Below is a small trained network, with its code and all its weights. Each question gives an input and a class and asks what happens when units are switched off, that is, made to give their printed mean instead of their output.

import numpy as np


def w(rows, s, z=0):
    codes = np.array(rows[::2]) - 128.0
    scale = np.full(codes.shape[1], s)
    scale[-1] = z or s
    return codes * scale


def f(y):
    return np.maximum(y, 0)


def log_softmax(a):
    a = a - a.max(-1, keepdims=True)
    return a - np.log(np.exp(a).sum(-1, keepdims=True))


def net(x, mask):
    res = np.array(x, float).reshape(1, 7) / 4 @ E
    y = f(res @ A[0][:, :-1].T + A[0][:, -1])
    res = res + np.where(mask, y, B[0][:, -1]) @ B[0][:, :-1]
    return log_softmax(res[-1] @ U[:, :-1].T + U[:, -1])


A, B = {}, {}
E = w([
[104,67,138,142,30,145,238],'x0',
[129,128,128,128,128,128,128],'x1',
[128,126,128,128,128,128,127],'x2',
[128,129,129,128,128,128,128],'x3',
[130,129,126,131,131,128,130],'x4',
[173,176,110,139,98,253,117],'x5',
[162,124,248,222,130,119,115],'x6',
],0.011)
A[0] = w([
[162,185,116,124,158,167,81,150],'neuron 1',
[184,179,108,135,157,169,65,173],'neuron 2',
[181,121,254,234,136,117,115,156],'neuron 3',
[81,137,8,24,124,135,143,254],'neuron 4',
[65,65,139,131,96,72,202,152],'neuron 5',
[94,136,52,54,120,134,137,224],'neuron 6',
[93,102,135,121,139,39,137,215],'neuron 7',
[122,139,131,116,179,69,90,170],'neuron 8',
[125,142,134,111,190,75,82,173],'neuron 9',
[121,139,133,111,202,60,78,180],'neuron 10',
[171,172,114,127,155,163,76,142],'neuron 11',
[151,121,179,179,126,119,115,149],'neuron 12',
[147,128,124,146,63,209,175,89],'neuron 13',
[118,137,100,105,116,148,134,196],'neuron 14',
[172,123,227,217,133,118,115,153],'neuron 15',
[164,162,120,122,147,163,82,136],'neuron 16',
[164,179,116,127,156,168,78,137],'neuron 17',
[73,62,140,129,103,75,187,135],'neuron 18',
[170,183,116,126,156,167,83,138],'neuron 19',
[161,137,124,143,66,228,172,91],'neuron 20',
[124,134,133,111,179,70,85,170],'neuron 21',
[178,123,239,226,135,117,115,160],'neuron 22',
[127,139,131,112,199,63,77,179],'neuron 23',
[100,131,82,82,122,135,133,197],'neuron 24',
],0.0083,0.005)
B[0] = w([
[158,152,145,122,153,113,95,183],'neuron 1',
[154,161,137,132,136,131,105,195],'neuron 2',
[128,159,145,211,92,131,149,233],'neuron 3',
[134,100,102,6,201,123,112,250],'neuron 4',
[142,80,168,118,153,85,159,201],'neuron 5',
[129,104,110,85,161,123,125,212],'neuron 6',
[91,71,140,129,119,110,174,201],'neuron 7',
[83,118,81,132,98,177,127,186],'neuron 8',
[101,126,92,132,110,170,123,192],'neuron 9',
[86,124,86,136,96,181,129,203],'neuron 10',
[160,159,148,131,145,116,104,180],'neuron 11',
[124,143,137,161,105,128,142,176],'neuron 12',
[79,111,81,125,107,172,127,182],'neuron 13',
[130,123,103,107,145,133,115,167],'neuron 14',
[129,161,143,193,99,131,143,213],'neuron 15',
[159,151,144,126,147,117,110,171],'neuron 16',
[167,160,155,129,151,104,95,180],'neuron 17',
[155,86,169,124,153,80,161,190],'neuron 18',
[166,157,150,128,154,109,98,180],'neuron 19',
[80,121,70,123,99,185,117,190],'neuron 20',
[92,125,100,137,108,165,130,187],'neuron 21',
[129,157,140,198,93,133,148,224],'neuron 22',
[89,124,86,137,103,183,126,201],'neuron 23',
[130,108,119,99,150,121,128,183],'neuron 24',
],0.012,0.013)
U = w([
[37,89,48,69,128,204,99,252],'0',
[53,150,89,187,35,202,144,108],'1',
[147,67,168,64,196,2,173,139],'2',
[143,99,242,173,101,13,180,64],'3',
[241,156,132,65,208,96,65,86],'4',
[234,189,215,177,130,109,82,82],'5',
],0.0067,0.0012)

Each question gives the input, the list of numbers given to net, and the class t.
The units are the neurons (one row each of A and B). Each row of codes is followed by its name. A weight is (code - 128) times the scale printed after its matrix; where a second scale follows, it is the last column's (A, B and U).
mask holds one flag per neuron, in row order. A switched-off neuron (its flag False) gives its mean, the last column of its row in B, instead of its output. The means were averaged over made-up inputs and are rounded, as every weight is.
A unit's drop is (log p(t) with every unit on - log p(t) with that unit switched off) / (log p(t) with every unit on - log p(t) with every unit switched off).
unit that matters most: the unit with the biggest drop
top k neurons: the k neurons with the biggest drops, biggest first
drop of u: that unit's drop, to one decimal
input [-8,-6,1,5,-2,6,0], class 4: unit that matters most => neuron 3
input [-7,-2,-8,5,-4,0,5], class 1: top 2 neurons => neuron 10; neuron 23
input [1,2,7,0,1,-8,2], class 3: top 2 neurons => neuron 18; neuron 5
input [1,8,4,5,2,-6,-3], class 2: top 4 neurons => neuron 18; neuron 5; neuron 20; neuron 13
input [-1,-7,4,-3,6,-7,1], class 1: top 2 neurons => neuron 4; neuron 6
input [7,6,8,4,-3,-1,8], class 3: top 2 neurons => neuron 5; neuron 18
input [3,-6,-6,-8,5,5,0], class 0: top 2 neurons => neuron 3; neuron 22
input [8,7,-6,-4,-3,-1,7], class 3: top 2 neurons => neuron 5; neuron 18
input [-8,1,2,-2,2,7,2], class 5: drop of neuron 4 => 0.1
input [-3,1,-7,-8,-5,8,1], class 5: drop of neuron 4 => 0.4
input [0,7,-8,7,-3,1,3], class 5: drop of neuron 8 => 0.2
input [-8,-8,2,2,-3,8,0], class 4: drop of neuron 3 => 0.2
